W =
[[-8, -22, -43, -21, -1, 17, 38, -11],
 [4, 10, -43, -7, 15, -20, 10, -16],
 [-26, -27, -36, 17, -50, 12, -27, -21],
 [3, -3, -39, -21, -7, -4, 44, -5]]
Indices start at 1.
(1, 1)	-8
(3, 4)	17
(1, 7)	38
(4, 1)	3
(3, 8)	-21
(1, 4)	-21
(3, 2)	-27
(2, 1)	4
(2, 6)	-20
(4, 5)	-7
(4, 7)	44
(4, 3)	-39
(4, 8)	-5
(1, 8)	-11
(3, 7)	-27
(2, 5)	15
(3, 6)	12

a =
array([[483, 786, 307,  50, 708],
       [346, 492, 104,  32, 743],
       [691, 845, 874, 493, 389],
       [580, 566, 754, 406, 467],
       [345, 320, 224, 635, 354],
       [637, 554, 934, 748, 234],
       [448, 728, 245,  33, 728]])
Indices start at 1.
(1, 1) => 483
(6, 3) => 934
(2, 5) => 743
(3, 2) => 845
(2, 1) => 346
(1, 3) => 307
(3, 4) => 493
(5, 4) => 635
(5, 2) => 320
(6, 5) => 234
(1, 5) => 708
(5, 3) => 224
(4, 3) => 754
(5, 5) => 354
(6, 4) => 748
(1, 4) => 50
(6, 2) => 554
(2, 3) => 104
(3, 3) => 874

B =
[[5428 6577 3695 7812 5803 3397 7441 6240 3550 4701]
 [7310 3177 7138 1889 3905 6932 2392 4201 4415 6881]
 [3784 5178 6547 4837 5290 6354 4409 4241 6816 4328]
 [7117 5747 6451 5781 5354 5550 5360 5506 1998 6293]]
Indices start at 1.
row 1 col 1	5428
row 1 col 2	6577
row 1 col 6	3397
row 3 col 3	6547
row 2 col 3	7138
row 4 col 7	5360
row 2 col 7	2392
row 1 col 7	7441
row 2 col 5	3905
row 4 col 1	7117
row 4 col 3	6451
row 1 col 9	3550
row 1 col 3	3695
row 3 col 2	5178
row 2 col 10	6881
row 1 col 8	6240
row 4 col 4	5781
row 3 col 4	4837
row 3 col 1	3784

X =
147.4,57.8,63.0,65.1,68.0,6.0,212.4,196.1,-158.0,-26.3,87.4,107.5,122.4,195.7,-79.5
30.3,54.8,-73.1,92.2,-37.6,116.3,115.8,-1.4,32.4,53.5,-7.6,148.8,-40.7,-22.3,157.8
105.5,112.4,100.8,126.8,152.7,188.8,139.3,65.6,170.1,222.3,-63.5,247.1,40.3,-116.8,-97.4
Rows and columns are counted from 1.
(1, 1) = 147.4
(3, 7) = 139.3
(3, 14) = -116.8
(1, 15) = -79.5
(1, 10) = -26.3
(2, 11) = -7.6
(2, 14) = -22.3
(3, 15) = -97.4
(3, 1) = 105.5
(3, 8) = 65.6
(1, 6) = 6.0
(2, 10) = 53.5
(1, 9) = -158.0
(3, 6) = 188.8
(3, 2) = 112.4
(3, 3) = 100.8
(1, 11) = 87.4
(1, 8) = 196.1
(3, 13) = 40.3
(2, 15) = 157.8
(1, 14) = 195.7
(2, 2) = 54.8
